gs_ft: [  9  22 -14 -69  27 -18   1   2   5  33 -38  18  17  -7  -8 -11  40 -32
 -22  -4 -10  -3  -3 -18  24  26  29   2  47  -3 -43 -21 -17]
jh_ls: [  7  -5  15   8   3   7  19  -7  -8  -3   4  -7  -7  22  -5  10 -11  21
   6  -5  14  17   2  11  -3 -15  -1   0  -4   3  14  13   7]
jh_ls: [ -3 -46  -3  18   9 -36  -2 -47   5  37   6  15 -18  43 -54   2  16  51
 -65  -5  10  21  -2 -39  29 -28  17  -7 -17  33 -18  30  27]
bg_fm: [  9  13 -17   1  -1  40  -1  24 -14 -33   6  -5  13   2  37 -11 -25  -3
  50   0  20  -7   7  10  -9  -3  13 -16  15 -27  36 -25 -12]
jh_ls: [  7  14 -43 -26   4  11 -26  10  -1 -10 -10  10  31 -11  23 -26   9 -29
   4   3   5 -25  -1 -21  21  16  34 -20  26 -20   0 -42 -15]
gj_tz: [ 13   6 -50 -33   5  -8 -25 -21   8   5  -8  -8  25 -12   0  -9   8 -24
 -13   3  -6  -8 -13 -31  24   9  24 -14  -1   1 -33 -22 -25]
gj_tz: [  5  19  -9 -38  15   5   6  13   0   9 -16   1   2 -10   6   1   6 -14
  22   0  -5   5   2  -1  -6  11   3   5  24  -7 -20  -9 -21]
jh_ls: [-16  12  48  18 -32 -11  12  13  13 -13   4 -10 -11 -48  14  11   6 -41
 -12   0 -39 -12  -9  48 -30  26 -46  32 -34   3  -6  27  10]
bg_fm: [  6 -10 -32   6  14   5  -6 -18   0   6  17 -28 -18  14 -18  25 -34  41
  44   9   9  29   1 -25 -14 -30 -18  -4 -21  16 -17  10 -27]
gs_ft: [ -8 -10 -13 -10  21  -9  -9   7  -1  25  -9  24  -8  16 -18  -9  15  23
  -5   2   7   1  11 -30  10  -5  15  -6  30   3  -9  -9   2]
ct_gd: [  7  -9 -26 -24   9  13   1  -2  -5   3  -6  14   1  10   6 -18   4   6
  -1  -7  11   8   3 -18   7  -4  33 -13  14 -11  -7  -1  -6]
gs_ft: [-16 -34  -4  64 -18  -6 -29  -7   0 -12  26  18   2  19  -6 -17  -3  29
 -33   4  14 -24   5 -19  17 -16   9 -18 -18   5  41  -6  36]
bg_fm: [ 15  21   8 -49  42   3  21  15 -15  25 -34  22  13  38 -10  -5  23   8
   7  -7  26   8  14  -6  24   3  34  -7  74  -9   5 -30  -2]
gj_tz: [ 21   6 -12  19 -21  -3 -10 -38   4 -27  16 -43  29  -4   5  16 -21 -21
 -12   3   2  -7 -22  11  18  -5  -7  -9 -45  10   7  -7  -6]
jh_ls: [-20  12  -2  -3 -13 -14 -22  19  17   3  -2   4  -1 -50   9  -4  14 -37
  -2   9 -36 -24  -4   1 -15  28 -24  16  -7   0 -25  -4 -10]
gj_tz: [ -3 -16 -39 -39   8   6 -11   3   1  14 -14  37   1  -3   8 -39  24  -6
 -24  -9  -1  -2   3 -35  12   9  50 -14  22 -17 -24  -2  -5]
gj_tz: [-16 -35 -10  50  12 -22 -29 -12   0  21  17  19 -10  42 -39  -1   1  60
 -23   9  22  -8  13 -44  24 -29   5 -17   5  22  21 -10  27]
gj_tz: [ 44  31  -8 -43 -17  39  33 -19 -10 -46  -7 -43  35 -13  47   3 -24 -54
  21 -15   7  14 -23  46   0  10  20  -6 -21 -26   5   0 -27]
ct_gd: [-10 -29  -6  33 -26  17 -10   4  -5 -26  17  26   1   3  23 -35   0   4
 -28  -8   9 -17   3  -2   4  -4  29 -17 -16 -18  35   6  29]
ct_gd: [  8   2  18 -11  12  -1  17   0 -10   8 -14  14   7  27  -6  -5  14   6
 -17  -8  17   3   5   6  18  -1  21  -5  29  -4  15  -7  15]
gs_ft: [ -1  16   1 -30  15  -6   2  13   1  16 -18   9   3  -7  -2  -2  17 -14
   4   0  -7  -3   3  -3   2  14   3   6  29  -3 -17 -12  -9]
gs_ft: [-10  28  54 -20  14  -2  28  42  -6  13 -26  22  -5  -5   5   2  25 -17
   8  -4  -6  -7  14  35 -11  23 -12  21  50 -10  10  -7  11]
jh_ls: [  8  -4 -35 -13   1   3 -19  -9  -1  -4  -4  10  22   5   8 -22   8 -10
 -18  -2   9 -13  -3 -24  25   3  36 -20  10 -10   0 -22  -3]
bg_fm: [-17  -4  -3  -4   8 -31 -16  -1  15  31  -5   9 -14 -17 -26   6  19   1
 -16   8 -24  -3   0 -22  -2   8 -18  13   0  19 -37   6  -4]
bg_fm: [ 15  38 -18 -54  27  20  -3  34 -13  -3 -33  20  39   5  28 -24  19 -33
  23  -2  18 -23   9  -3  24  23  42 -17  75 -32  14 -61 -16]
ct_gd: [  1  -4  11  16  -8   8  -4  10 -11 -17  -4  29  25  20  17 -31  17  -9
 -35  -8  21 -29   6   6  28   7  38 -18  25 -19  47 -26  34]
jh_ls: [-12 -10   6  10 -10 -20  -9  -7  11  10   3   5  -9 -17 -11   0  12  -7
 -27   2 -20  -5  -5  -4  -2   7 -12  10 -19  11 -18  15   7]
bg_fm: [-21 -17  39  19  -5 -23  10   4   6  21  -1  21 -25  -1 -21   1  21  12
 -35  -3 -15   2   5   8  -8   3 -17  18  -5  14  -5  29  27]
gs_ft: [ 18 -10 -10 -32   6  -8  15 -33  -1  13 -13   4   9  18 -11  -8  16  -4
 -42 -13   6  17 -10 -10  25  -3  35  -8  -2   4 -21  14   2]
gj_tz: [  5  22 -19 -33   5  -9 -10  -1  10   7 -12 -14  12 -29   3   6   7 -33
   9   6 -20  -5 -10  -5   0  18  -8   7   3   2 -35 -13 -28]
ct_gd: [ -8 -28  -1  22 -18  12   2  -3  -2 -12  14  15 -14   4   8 -17  -5  15
 -16  -7   3   4   2  -2  -8 -10  13  -6 -22  -7  13  24  17]
gj_tz: [  2 -11  -3  30  24  -6  -9  -7 -10  13   9  -1  -2  51 -30  14 -13  56
  13   8  34   5  13 -25  19 -31   0 -15  20  16  28 -20  11]
ct_gd: [ 32  17 -45 -49  37   9   4 -23  -7  14 -12 -29  13  27 -14  20 -17  16
  41   3  22  30  -4 -27  16 -18  17 -15  21   6 -27 -20 -43]
bg_fm: [  3   6 -12 -22  17 -13  -5  -6   3  20 -11   0   3   4 -16   5  10   1
  -2   3  -2   4   0 -18  10   2   3   0  16   8 -23  -9 -12]
gs_ft: [ 19  31 -22 -28 -14  11  -1 -11   9 -23   1 -48  17 -44  25  19 -22 -49
  34   5 -23   4 -21  20 -16  15 -22   9 -33  -4 -31  -1 -43]
jh_ls: [  3 -14  -5   1 -11 -17 -10 -24   5   3  -3  13  18   3  -5 -18  22 -17
 -60  -7  -2 -14 -10 -10  30   7  28  -9  -9   3  -4  -1  19]
ct_gd: [  1   8  12 -12  11 -12  14  -8   6  19  -3 -21 -19  -5 -21  30  -7  10
  20   4 -12  24  -3   5 -17  -5 -32  19  -9  18 -30  20 -17]
bg_fm: [ 25   3 -15 -32  26 -12  12 -34  -3  22 -13 -17   9  31 -27  17   1  15
  -7  -3  15  26  -7 -17  25 -14  16  -7  10  16 -23  -2 -14]
gs_ft: [ -3  21  32   3  -4  11  18  25  -3 -12  -1 -11  -7 -16  15  15 -10 -13
  34   1  -8   1   4  37 -27   9 -31  17   3  -7  11   4  -4]
ct_gd: [ 12  13  35  48  -7  -5  -1  -7 -10 -23   8 -18  33  31  -2  14  -9   1
 -12   4  26 -25  -1  27  29  -7  -8 -10   4   6  62 -33  30]
[  6  11   3   2   3   0  -4   2  -4  -6  -5   1  20  10   4  -3   4  -8
  -5   1  11 -15   1   3  18   4  10  -8  17  -4  19 -25   6]	ct_gd
[  4  27 -12  11  -3  -6 -27   4   6 -13   4 -25  28 -18   7  13  -8 -26
  19  15  -5 -28  -6   2  10  11 -20  -3   0   3   8 -40 -14]	ct_gd
[ 20  41  -2 -51  40 -16   9  -3   0  28 -28 -24  16   9 -22  31   7 -10
  30   8   3  12  -2  -3  15   6 -11   8  42  13 -30 -30 -33]	ct_gd
[ -4   0  28  45 -16 -10   1 -10   5 -11  20 -29  -8  -4 -10  29 -20   9
   7   8  -6   0  -5  22 -13 -10 -44  12 -37  18  14  13   9]	ct_gd
[ -5  -2 -28  21 -18  16 -22   4   5 -25  22 -19  -1 -25  20   1 -27  -4
  32   9  -8  -8  -4  -4 -19  -4 -16  -5 -32  -5   3  -2 -17]	bg_fm
[ -4  13  -4 -33  16 -27 -11   2   9  29 -23  15  11 -11 -15  -6  34 -23
 -27   2 -15 -13  -2 -17  20  21   9   5  29   6 -31 -18  -5]	bg_fm
[-34   9 -10  28 -35  11 -42  50  13 -31  14  18   4 -69  47 -29   4 -48
  15  12 -35 -53   3   8 -28  35 -19   6 -11 -25  12 -21   0]	bg_fm
[  9  19   4 -34   7   0  15   1   1   5 -15  -7   5 -11   5   5   7 -22
   6  -4  -8   8  -5  12  -3  13   0   9  10  -3 -20   1 -15]	gs_ft
[  9 -10 -27  -8   4   1 -12 -16  -3   0  -2  10  17  16  -1 -18   7   2
 -23  -4  14  -5  -3 -23  26  -4  35 -20   7  -4   2 -14   3]	jh_ls
[ -3 -21  35  39 -25 -13   2 -14  -4 -13   4  25  19  20   1 -24  24  -9
 -79 -12  11 -26  -4  16  34   4  27 -10  -8  -2  44   1  55]	gs_ft
[ 16  16 -38 -39  34   1 -10  -3  -4  18 -16  -5  15  17 -10   4   0   7
  26   6  16   7   3 -31  19  -5  20 -14  37   1 -18 -33 -29]	gj_tz
[  6  11   9  -4  -1   9   8   7  -5 -10  -4  -4   9   1  11   0  -3 -10
   9  -2   5  -3   0  15   0   4   2   0   8  -8  13  -8   0]	jh_ls
[  7  -3 -12   1 -10   1  -6 -15   2 -10   4  -8  11  -3   5  -4  -3 -11
 -13  -2   0  -3  -9  -1   9   0   9  -6 -16  -1  -1  -1  -1]	gj_tz
[ -1  32   9 -29  26  -5   6  23   1  19 -17 -11  -5 -10  -8  24   1  -4
  46   9  -8   6   7   5 -15   9 -28  16  33   5 -20 -16 -26]	gj_tz
[ 18  -5  -9  -4 -11 -15   1 -44   7  -2   3 -25  15   1 -10   9  -1 -15
 -35  -4  -5   8 -20   0  19  -3   5  -3 -35  14 -19  12  -2]	bg_fm
[  0  -3  -8 -16  14  -6   0  -1   0  17  -9  13  -2  10 -10  -5  12   8
  -8  -2   3   4   4 -16   9  -1  13  -3  18   2 -11  -3  -1]	gs_ft
[  0  -2 -11  11  -2 -13 -16 -14   6   2   6 -10   8  -1 -10   6  -2   0
  -9   6  -2  -7  -5 -12  11  -3  -6  -3 -12  11  -5  -8  -2]	gj_tz
[ 13   1   3   3 -17  13  10 -13  -3 -23   6 -15  12  -3  17  -1 -11 -16
  -6  -7   3   2 -10  20   1   0   6  -4 -23  -7  11   8   2]	gj_tz
[  9  -2  23   5   4   2  21  -9  -8   0  -1  -4  -1  25  -8   9  -3  14
  -6  -6  15  13   1  15   6 -11   2   0   3   4  17   8  13]	jh_ls
[ 39  43   6 -14  36  -6   6 -18 -15   1 -18 -36  51  51 -17  32  -8   1
  20   7  41  -5  -2   7  50 -10   7 -17  47  10  32 -64  -9]	ct_gd
[  5   3 -29 -42  24  -9  -6  -5   3  27 -17  10   1   3 -14  -5  16   1
  -2   0  -1   9   1 -31  12   3  20  -4  25   3 -36  -9 -19]	gs_ft

rt_hp: [ -5   7  -4   2  -9  -2  -1   5 -24   7  12   1 -10 -12   5 -23  -3  -5
  10   0  -5  13  17  18  -5 -32  -5  -2 -10  13   9  -7 -23]
jr_mp: [ 28   1 -13   8   1  -9  -3   6 -26   1  14   9 -27  -4 -15 -31 -22 -14
 -17  25   3  -9 -26  21  16  -5  23 -21 -33   5 -32  -6 -32]
qs_gz: [ 16  -5  11  -2  12  17 -15  -9  14  25 -21 -20   4  -9 -47  29 -18 -20
 -20  -9  12 -12  38  23  27  -3  38   0  -9  13 -43 -40 -32]
jf_qj: [ 48   6   8   1   9 -14 -19  -5 -28   1  23  10  19  12 -28  13  12  -1
 -28   4  -2 -15  26  -3   6  -8  10   8  14 -16 -27 -19  -6]
rt_hp: [ 37   5 -11   0  -2  -1 -12   9 -20  -4  17  22  -8 -10  -8  -9 -21 -10
   1  18   8  -8 -24   3  12 -24 -17 -11 -37  -1   6   3 -14]
jr_mp: [ 23  -3  41  -8  10  14 -19 -27  42  22  -4 -13  32 -14 -37  96  -4   0
 -12  -2  39  -6  39 -32  19  18 -26  12   9 -26  42 -12  22]
qh_gp: [ 22  -4 -15 -15  16   4   1  12  10 -23 -22   4  21   8   0  17   9  13
  -2 -27 -11 -19 -12  -9   8   8  -9  19  11  -4 -28  -5  26]
qd_qp: [  0   6  -8  -4   2 -30  14  -3 -13 -11  -1  -5  -6  21   3  -6  18   8
 -30  -5 -18  -1 -23   3   1  45  43   0  15  -2 -42  17   2]
qd_qp: [ 15   0   6   5  -7  16   5  -1  16   8  11  11 -10 -22   3  -8 -15  -6
  15  33  14  -1 -30  -4  12 -11 -32 -14 -25 -12  31   4   4]
qd_qp: [ 15  -2  41  24   1  24 -25  16 -26  50  32 -29  23   2 -26   8 -16 -35
  13  17  23  16  26   3   2 -10  11  14 -25   4  35  -6 -31]
jr_mp: [ 12   5  15  12   1   9  13  30 -43  21  26 -33  16  -3  11 -51  27  -1
  19  -6 -24  19  21  24  -7 -19   3  33  15   3  -7 -20 -13]
rt_hp: [-19  -8  21   6   6  16  16   0  32  34 -26 -50 -10  -4 -18  21 -18 -20
 -10   3  15  10 -30  15  27  67  57  -2 -24  13 -19  10 -16]
qh_gp: [-24 -12   4  18   1   9 -19   6   1   0   4  10  13  33   6  -8  -4 -11
  11   7   3  -5   0 -20 -26   0   7  -3   8   2  11  14   8]
qs_gz: [ 37  -2  29  -5  17  15  22  -9  29  28 -14 -47   7 -23 -38  22  14   2
 -26   3   2  -9  10  21  43  39  29  15  15 -17 -49 -41  -2]
jf_qj: [ -4  21  -4 -15 -16 -19  26  -8  -6   1   4  -3 -12 -20  17  -3  15  10
  -4  -2 -14  22 -17  13   8  12  -2  -1  -3   2  11  19  -4]
jf_qj: [-28 -14  -7  -5   4  16   1   3  33  -9 -27  -5 -10 -11  11  22 -24   3
  20 -12  20   0 -15 -13   1   7 -21  -4 -19   9  29  10  15]
jf_qj: [  3 -17  10  20   3  31 -30   4  14  22   2   5 -12  -6 -27  11 -55 -34
  12  31  41 -10 -11  -4  11 -16  -3 -24 -54   9  26  -3 -25]
jf_qj: [ -2  11  29   2 -16  20  -7 -19  30  30   8   9  22  -9  -7  33   0 -16
  13  24  13  10   4 -14   3  -6 -21  -6  -4 -11  51  14   5]
qd_qp: [ 16   1   1 -10  16 -14 -15  -1 -19  -1  -9 -17  15  10 -26  35   6   2
 -25 -37  -1  -5  44   6   6   7  28  20  14   8 -35 -21 -11]
rt_hp: [ -9   6 -23  -3 -10 -26  19  -3 -11 -21   4  14 -36  -3  21 -29  -3  10
 -10  13  -8   5 -43   6  -1  16   7 -21 -13   2  -8  23  -3]
rt_hp: [ 40  -1   0  -4   9 -38   4 -19 -18 -18  24   2 -34 -19 -19  18  -6  22
 -42  17  22 -11   3  -6  19  18  -9 -14  -3 -27  -8 -14   0]
qs_gz: [ 19  13   5  -5  -6 -11 -17 -15  -7   4  12  22  17   8 -14  29   4  -7
 -13   4   2  -2  13 -10   0  -9  -2  -3   2  -6  10   8  -4]
rt_hp: [-18   4  -8  13 -13 -20  28  18 -42  -9  32  -7 -29  -4  42 -76  18  15
  14  16 -21  23 -22  14 -21  -4  -8  -1   6  -2  12  14  -4]
qd_qp: [ 35  14  27  -6   1  18 -11   0   1  38   2 -18  34 -11 -32  39   0 -23
  -3  -4   5   6  17  10  26  -1  12  18 -14   3   3 -10 -19]
qs_gz: [  7   1   5  -8   0   6 -36 -32  33   9 -16  27   7   1 -41  71 -33 -21
 -20   5  32 -17  22 -14  14  -9   6 -24 -21   4   9  -2 -13]
qd_qp: [ -7 -10  -6  -3  10   4  10  21 -10  -9  -8 -25  -9 -13  14 -10  -5  12
  15 -23   3   7   0   5   0   1 -14  17  -7   8   6  -7   5]
jr_mp: [ 15   6 -27  -7   1 -36   6   6 -45 -28  14  10 -27  -2  10 -29   4  16
 -18  -9 -13   0  -3  14  -3  -9   5  -4  -2   4 -26  -3 -12]
qs_gz: [ -3  -3 -12   6  -5   2   8   5  -4 -11   8  14 -18  -7  17 -37  -3   5
  12  17  -4  -2 -17   3  -6 -19 -20 -12  -6  -3   6   0   3]
jf_qj: [ 18  18   5  -9  -9  -7   8  -3 -10  10  10   1  10  -9   1   5  14  -1
  -3   2 -11  11  -7   7   9   1  -2   6  -2  -3   6   9  -4]
rt_hp: [-14  -7   2  -9  10  -5   5 -14  29  -6 -28 -15   0   5 -10  37   2   9
 -19 -19   6  -7   6  -7   8  38  21   2  15  -1 -20  -2  13]
qd_qp: [ 23  27   5  -8 -21  21  -9  -8  14  31   0  27  28  -5 -14  14  -3 -34
   9  20 -11   4 -22  12  18 -23   5  -9 -27  10   8  18 -21]
qd_qp: [  2   2 -32 -19  -5 -27  19  -1 -12 -34  -1  10 -55 -44  22  -6 -24  25
  -1  -5  14   8 -26   7  12 -11 -41 -19 -36   5  24   6  -3]
jr_mp: [-23  17 -11  -3 -28  -6 -14 -38  25   3  -2  55 -12   4  -4  11 -14 -18
  -7  32   1  -2  -7  -3  -7 -24   4 -45 -12   6  17  24 -16]
qs_gz: [-16  -8   2   1  11   6  35  26  -8   4 -13 -54  -7 -11  20 -39  20  15
  12 -26 -19  15  -3  24   3  25  17  29  16   9 -28 -16   3]
qd_qp: [ 16  13   0  11  -7   0 -26   4 -25  19  13  22  24  36 -19  -9  -3 -36
 -11  15 -14  -5 -11   8  -4  -6  47  -7 -14  14 -28  17 -30]
qd_qp: [  0 -35  -1  30  20  11 -29  17 -17 -17  20   8 -16  15  -5 -30 -28   1
  10  19  28 -24  20 -20 -22 -30 -24  -9  -3 -11   8 -26   5]
qs_gz: [ 35  -6  13  -5  17  16  10  30  -3   6   0 -34  19 -16   1  18  -1   5
  15 -15  10   3 -26  -7  21  23 -24  33 -18  -9  17   1  19]
qs_gz: [ 31  33   8 -17 -12 -27  11  -4 -27  17  15  -7  17  -1  -6  24  20  -7
 -23  -6 -17  21 -21  12  19  31  29  12 -10   2  -5  30 -16]
jr_mp: [ 18 -10  15  -1  17  -7 -11  -9  11  -2  -1 -12   8   7 -22  52  -8   5
 -23  -4  26 -12   6 -24  10  36   3   6   3 -17   3   0  16]
qs_gz: [-32   2 -11  -7  -1  -4   1   7 -13  -5 -15 -13   0   0  13  -5   6   5
  11 -38 -12  14  32  13 -15 -16   6  14  10  24  -1  -5 -10]
jr_mp: [  8   0   3  11  -2  17  11  27 -17  13  12 -13   3  -4  12 -45   2 -10
  22  12 -11   8 -25  14   2  -8  -1  10 -15   4   0   1  -8]
rt_hp: [ 17 -11 -28 -18  22  29 -21  34  17 -25 -44  12  42  19   2  29 -13  -4
  25 -50  -6 -25 -22 -16   4 -12 -18  28 -15  19 -17   4  27]
jf_qj: [ 33  -8 -16  11  13  -2  -1  21 -16 -17   8  14   2  28  -2 -41   2  -3
 -11  18 -15 -26 -46  -1   3  12  20  -3  -2 -10 -52   1   7]
jf_qj: [-15  -9  -3   7   9  30   0  26  16  -6 -19   3  51  44  21 -28  32  -1
  29 -19 -35 -13 -10 -14 -25   1   6  29  41   1 -26   5  36]
qh_gp: [-31  11  13   0 -13 -18 -14 -15 -16  23   6 -14 -10  -2 -11  37 -18 -18
 -10 -10  19  28  29   6  -5  10  29  -8 -22  23  33  21 -36]
qh_gp: [ 21 -18  19  28  14   7 -33   3 -19  11  28   2   6  23 -31  -4 -16 -16
 -12  27  22 -19  26 -13  -8 -10  11  -6   1 -14  -7 -21 -11]
qh_gp: [ 12   4 -24  -8   5 -16 -17   3  -9 -26  -8  34  19  38   0  13   4  -2
 -14 -14 -14 -18 -22 -17  -9   8  16  -1   4   3 -28  24  12]
jr_mp: [ 54   1  -3  -8   9   0  -1  12 -13  -3  11  -1  -9 -28 -14  13 -21   1
  -4   8  19  -7 -25   2  30  -4 -27   2 -39  -9   8  -7  -4]
jf_qj: [ 11  -7   3  -6   7   9  -5  -2  19  -4  -8   0   1 -13  -7  32 -16   4
   3  -2  21  -7  -6 -15  11   4 -26   0 -14  -8  22  -1  14]
qh_gp: [ 10  22 -16  -3 -21 -14   9 -22  15   4  -3  40 -13  16  -7 -16  -2 -22
 -28  42 -20  -9 -68  13  16  25  48 -40 -20   2 -42  35 -18]
jr_mp: [ 38 -12 -27  -8  23   9  -1  34 -19 -13 -20 -16 -14 -14 -15 -15 -29  -4
  -2 -23   3 -17 -25  25  30  -5  11  10 -41  19 -51 -24 -19]
qh_gp: [ -4  -4 -11  10  -2 -16   0  -3 -17 -15  16  16 -22   9   7 -32  -2   5
  -9  19  -2  -6  -8  -1 -12  -5   3 -17   3  -6  -9   1  -3]
qs_gz: [  4   8   2  -4   2  -4  -9   5 -14  22 -12 -21   4   7 -24  22 -15 -25
 -17 -16   2   9  -2  20  17  23  55   4 -27  26 -27   8 -36]
qh_gp: [-27 -12   9  26  -5  -7 -37  -2 -39  16  31  -1 -35  -4 -15  -4 -48 -23
   4  16  42  15  48   3 -20 -38   2 -24 -38  20  47  -6 -49]
qh_gp: [  3  12   1 -10  -7 -17  -8 -17  -9  19  -4 -10 -26 -22 -28  38 -31 -18
 -25  -3  22  14  10  21  24   9  31 -18 -42  21   2   4 -46]
rt_hp: [ 21  -6 -18 -10  15   7 -13  20  -9 -18 -14   4  13   0  -3  12 -11   3
   8 -29   1 -13   0  -3   5 -17 -16  16 -13   9 -10  -9   6]
rt_hp: [  1 -18 -11   9  11   3 -16 -17  42 -21 -19  35   1  41 -17  12 -12  -6
 -25  27   7 -41 -38 -28  -1  33  26 -29  10 -17 -42  11  24]
jr_mp: [ -5  17  -6   2 -25   6  -8  -4   6   8  10  41   9   8  14  -7  -8 -22
  18  29  -5   7 -43  -8  -7 -16 -12 -21 -27   5  36  43  -4]
qh_gp: [ -5  37  12 -28 -27 -20  40 -23   0  26   1 -26 -14 -53   9  19  24  10
  -6 -11 -13  44   9  34  25  10  -2   5  -4   8  26   8 -22]
qh_gp: [-28   4   8  11 -17  22  -1  -1  20  20  -1  12  11  11  12 -16  -1 -21
  24  22  -6   9 -20  -2 -12  -7   2 -11  -6   7  24  23  -2]
jf_qj: [-12   8  16   5  -7  14  -6   4 -10  24   6 -11  29   7   0  -8  20 -11
  16 -11 -16  14  41  10 -13 -25   7  19  21   9   6 -11 -11]
jf_qj: [-82 -12  11  21 -18  -5 -22 -43  26  16  -3  10 -42   5 -10  14 -34 -17
  -7  24  35  12  51  -4 -28 -10  23 -49  -2  16  37   2 -31]
jr_mp: [-39 -14   7  16  -3  52  23  25  32  23 -22 -28   2  -8  22 -58   1 -13
  47   8 -15   8 -19  21  -4 -10   1   7  -1  15  -3 -12   1]
rt_hp: [  5  -9 -12   0  10   4  10  23   7 -24  -7   5  15  21  25 -14  10  12
  13  -5 -12 -11 -52 -22  -7  26 -13  13   6 -11  -5  24  39]
qs_gz: [-52 -17  -1  -7   9   9   0  -2  28 -15 -32 -18   6   1  16  27   4  20
  18 -43   7   4  42 -16 -21   0 -18  16  29   9  21  -9  26]
qd_qp: [ 11 -17  13  17  18  22 -23  22 -13  11   4 -15  25  21 -17  -5  -6 -14
   8  -7   6 -12  24  -4  -7 -10  11  19   4   2 -14 -21  -4]
[ 10  -8  -1  11  10  15  -8  12   6   0  -6   7  25  35  -6 -19  10 -11
  -1   6 -16 -20 -17  -5  -5  10  26   6  16  -4 -41  -1  11]	qd_qp
[ 46  30  -1 -19 -13  -5   8   7 -15  14  10   8  17 -16  -2  17   3 -13
  -1   3 -11  13 -45  11  28   6  -3   8 -36   3  10  29 -11]	jf_qj
[ 16   3   3  10  -2 -14  -4 -10 -12   2  20  13  -7  14 -12 -14   4  -5
 -23  28  -3  -9  -8   0   0   8  21 -15   5 -13 -21   1  -8]	qh_gp
[-14  13 -17 -13  -9 -11  26  13 -13  -6 -10 -12 -11 -12  26 -22  11   8
   9 -21 -22  20 -23  21   2   8   7   9  -8  18  -6  17  -6]	jf_qj
[-36 -49  41  52  20  -9 -19   7 -36   2  57 -44 -48  -4   1 -22 -29  18
   6  31  65  10  65 -32 -38   0 -34  -5   9 -28  73 -30   2]	qd_qp
[ 26   5   2   6  -7  -5  36   0   2  -4  23   2 -19 -17  17 -50  21  16
  -3  42 -15  -2 -48   7  12  14 -17  -9   7 -30  -9   0  16]	qs_gz
[ 25  -5  34  18   4  26   6  17  -1  33  23 -30  14 -12  -9 -11   0 -12
  15  27  12   7 -11   1  13   9 -10  15 -10 -16  22  -9   0]	jr_mp
[ 12  10  14  10 -12   1   8  13 -30  13  39  -1   6 -11  19 -35  16   1
  22  20  -8  19  -2   2 -10 -24 -31  10   0 -11  39   6  -1]	rt_hp
[ 17   4  27   3  -2  22 -11   2  15  25   9  -3  34   1 -10  34  -2 -16
  14  12  14   4  -8 -18   7   6 -17  11 -11 -11  40  15  10]	jr_mp
[-30 -11   1   2   5  -5 -20 -11  -4   0  -9 -11 -16  -5 -14  24 -20   0
  -5 -22  22   4  60   2 -11 -18   6  -4   1  17  10 -22 -20]	jf_qj
[ 26  -4  35  23   0   4   4  -2  -2  16  43  -3  13   9  -2 -14  18   1
  -2  49   8  -3 -15 -23  -4  20 -16   2  18 -42  25   4  22]	rt_hp
[ 42  -8  11 -13  18   1  57  -1  11  -5   1 -53 -36 -71  -2 -25  25  47
 -12   0  -1  -2  14  30  42   9 -37  18  25 -34 -29 -68  16]	qh_gp
[-26   8   4  -7 -11 -18  14 -28  20  -4  -6   5  -8   0   8  15  18  13
 -14   2  -6   8   7  -6  -6  21   7 -10  27  -8   6  12  11]	rt_hp
[ 38  -4  -8   7   5 -30  22   4 -37 -17  36  -6 -55 -30   2 -44  -9  21
 -23  34  11  -3 -28  13  17   7 -14 -17 -19 -22 -11 -15 -10]	jr_mp
[  9 -12  11   4  18   5  11  22 -15   2   1 -41   8  -4   1 -10  13  13
   4 -22  -3   3  16   5   3  13   0  31  16  -4 -14 -23   9]	jr_mp
[ 18 -22   7  26  18  -1   9  27 -26  -2  24 -27 -20  10   1 -48  -7   2
  -6  26   8  -9 -34   0   2  31  15   3  -8 -16 -23  -7   2]	rt_hp
[-28   5  45  30 -17   0   3 -15   1  42  35 -15  10  25   0 -11  18 -19
  -4  46   3  22   0 -11 -19  36  33  -8  20 -16  30  27  -5]	qd_qp
[  3   0   7  11   1   2  -5   7 -15  12  10  -7   6  14  -7 -16   2 -12
  -3   7  -5   1   1   7  -3   4  24   3   0   3 -15  -1 -13]	jr_mp
[-22   7   6  14 -11   2  -9   4 -32  26  13 -10  -4   6  -6 -35  -1 -22
   5   1 -11  18  36  29 -13 -29  35  -2  -3  25 -10 -11 -44]	jf_qj
[ -1 -22  19  15  14   7  18  11  17  -2   7 -30 -10  -1  10  -5  -2  13
   4  20  19  -2 -36 -22   3  50 -12   6   2 -26  17   8  32]	jr_mp
[ -1   5  -4 -25   5  -8 -14 -28  22  -5 -30   3   5 -14 -27  68  -6   6
 -21 -35  12  -6  50   0  13  -7   2   0   8   9  -9 -20  -5]	rt_hp
[-51 -21   8  22   1  41  14   7  41  21 -28 -25  -9   8   6 -46  -5 -16
  23  14  -7  -2  -7  17  -7   8  31  -9   9  14 -25 -16  -5]	jr_mp
[ 18   0  -8  15  -2   0 -25  13 -36  -3  28  27   6  17  -2 -32  -7 -13
   7  16  -4  -8   6  -1 -16 -42  -8  -5  -9   2   1  -4 -14]	qs_gz
[ -5 -10  -7   7   3  16 -16  16  -4  -9   2  15  13  11  10 -13  -7  -3
  25  -4   1  -7   5 -12 -17 -32 -26   5  -2   4  17  -1  10]	qh_gp
[  2   7  10  10 -13 -32  -8 -30 -16   4  35  18 -31  -3 -11   9 -11  -2
 -29  39  21   6   4  -8  -3   8   6 -32  -9 -15  24  14 -18]	qd_qp
